Below is a small trained network, with its code and all its weights. Each question gives an input and a class and asks what happens when units are switched off, that is, made to give their printed mean instead of their output.

import numpy as np


def w(rows, s, z=0):
    codes = np.array(rows[::2]) - 128.0
    scale = np.full(codes.shape[1], s)
    scale[-1] = z or s
    return codes * scale


def f(y):
    return y / 2 * (1 + np.tanh(0.7978845608 * (y + 0.044715 * y**3)))


def log_softmax(a):
    a = a - a.max(-1, keepdims=True)
    return a - np.log(np.exp(a).sum(-1, keepdims=True))


def net(x, mask):
    res = np.array(x, float).reshape(1, 5) / 4 @ E
    y = f(res @ A[0][:, :-1].T + A[0][:, -1])
    res = res + np.where(mask, y, B[0][:, -1]) @ B[0][:, :-1]
    return log_softmax(res[-1] @ U[:, :-1].T + U[:, -1])


A, B = {}, {}
E = w([
[38,102,220,138,226,137,98],'x0',
[144,141,129,3,158,50,113],'x1',
[128,128,128,127,128,128,128],'x2',
[149,10,117,91,87,190,50],'x3',
[99,47,53,108,186,145,237],'x4',
],0.0051)
A[0] = w([
[125,153,134,10,149,79,118,54],'neuron 1',
[138,191,168,146,84,115,33,111],'neuron 2',
[151,6,125,98,81,162,39,42],'neuron 3',
[146,175,156,141,113,124,67,102],'neuron 4',
[134,140,139,129,139,135,117,56],'neuron 5',
[78,106,195,141,198,137,104,11],'neuron 6',
[110,122,130,246,102,170,143,82],'neuron 7',
[117,71,84,119,169,135,205,146],'neuron 8',
[177,157,67,120,50,137,155,33],'neuron 9',
[145,173,162,144,103,119,56,110],'neuron 10',
[167,139,90,125,77,116,146,24],'neuron 11',
[120,83,102,121,151,123,185,117],'neuron 12',
[79,109,193,138,197,138,103,17],'neuron 13',
[131,158,141,130,120,132,98,103],'neuron 14',
[125,144,128,16,139,84,122,50],'neuron 15',
[119,123,126,196,110,156,136,59],'neuron 16',
[113,205,132,152,145,91,193,69],'neuron 17',
[182,153,78,119,68,127,152,15],'neuron 18',
[117,81,96,117,157,131,197,114],'neuron 19',
[114,120,127,226,108,163,137,92],'neuron 20',
[126,231,141,158,156,94,183,96],'neuron 21',
],0.012,0.0011)
B[0] = w([
[252,124,130,140,142,128,131,216],'neuron 1',
[91,127,134,120,121,144,241,254],'neuron 2',
[85,138,127,133,125,250,33,247],'neuron 3',
[107,128,128,119,116,140,193,197],'neuron 4',
[123,121,129,125,123,120,133,126],'neuron 5',
[87,129,110,128,122,28,86,212],'neuron 6',
[253,130,125,124,144,119,131,237],'neuron 7',
[90,146,143,123,113,148,222,226],'neuron 8',
[83,123,129,127,141,26,91,219],'neuron 9',
[102,130,132,125,121,144,209,214],'neuron 10',
[104,127,121,127,136,77,105,173],'neuron 11',
[108,134,143,119,115,143,183,183],'neuron 12',
[90,129,110,123,125,31,89,210],'neuron 13',
[118,128,133,122,125,131,153,149],'neuron 14',
[235,127,129,156,143,130,127,204],'neuron 15',
[182,129,132,129,141,128,131,175],'neuron 16',
[98,112,125,128,119,219,56,205],'neuron 17',
[93,125,126,129,137,49,92,199],'neuron 18',
[103,132,137,124,107,144,202,200],'neuron 19',
[217,124,135,130,144,122,127,212],'neuron 20',
[80,121,127,123,117,227,46,226],'neuron 21',
],0.027,0.0057)
U = w([
[87,124,125,129,116,228,50,151],'0',
[93,148,157,106,99,138,245,254],'1',
[255,126,133,157,172,116,127,52],'2',
[69,126,93,123,140,15,82,62],'3',
],0.0097,0.00043)

Each question gives the input, the list of numbers given to net, and the class t.
The units are the neurons (one row each of A and B). Each row of codes is followed by its name. A weight is (code - 128) times the scale printed after its matrix; where a second scale follows, it is the last column's (A, B and U).
mask holds one flag per neuron, in row order. A switched-off neuron (its flag False) gives its mean, the last column of its row in B, instead of its output. The means were averaged over made-up inputs and are rounded, as every weight is.
A unit's drop is (log p(t) with every unit on - log p(t) with that unit switched off) / (log p(t) with every unit on - log p(t) with every unit switched off).
The circuit of an input: a set's keep is (log p(t) with only the set's units on - log p(t) with every unit switched off) / (log p(t) with every unit on - log p(t) with every unit switched off). Starting from the 12 units with the biggest drops (on a tie, the unit counted first), units are removed one at a time, each time the one whose removal leaves the highest keep (on an exact tie, the one counted first), for as long as the keep stays at least 0.8.
units of the circuit, in order: the units of the circuit, biggest drop first
top k neurons: the k neurons with the biggest drops, biggest first
drop of u: that unit's drop, to one decimal
input [-5,-7,6,-2,6], class 2: top 4 neurons => (neuron 7; neuron 20; neuron 2; neuron 10)
input [6,-4,-1,4,3], class 3: units of the circuit, in order => (neuron 6)
input [-1,3,4,2,0], class 2: units of the circuit, in order => (neuron 21; neuron 2)
input [0,8,0,-5,6], class 2: top 2 neurons => (neuron 1; neuron 15)
input [-7,6,4,-6,-1], class 3: top 4 neurons => (neuron 9; neuron 18; neuron 3; neuron 11)
input [-8,7,3,-7,-6], class 3: top 3 neurons => (neuron 9; neuron 18; neuron 3)
input [-4,-3,-5,-5,4], class 0: top 3 neurons => (neuron 17; neuron 21; neuron 2)
input [-8,-1,7,7,5], class 3: top 4 neurons => (neuron 9; neuron 18; neuron 21; neuron 11)
input [-2,-4,4,6,-8], class 1: top 3 neurons => (neuron 2; neuron 10; neuron 21)
input [-7,-7,6,0,6], class 2: top 2 neurons => (neuron 7; neuron 20)
input [-5,6,-4,6,3], class 0: top 4 neurons => (neuron 3; neuron 7; neuron 20; neuron 16)
input [-8,-8,4,6,-7], class 2: top 4 neurons => (neuron 7; neuron 20; neuron 16; neuron 6)
input [0,-6,6,-5,1], class 2: top 3 neurons => (neuron 7; neuron 3; neuron 20)
input [-3,2,-5,-8,7], class 0: units of the circuit, in order => (neuron 17)
input [7,8,-1,-3,0], class 2: top 2 neurons => (neuron 1; neuron 15)
input [0,1,1,4,-6], class 1: drop of neuron 21 => 0.2
input [2,-4,0,-5,5], class 0: drop of neuron 10 => 0.3
input [-6,-2,-3,-6,-5], class 0: drop of neuron 21 => 2.4
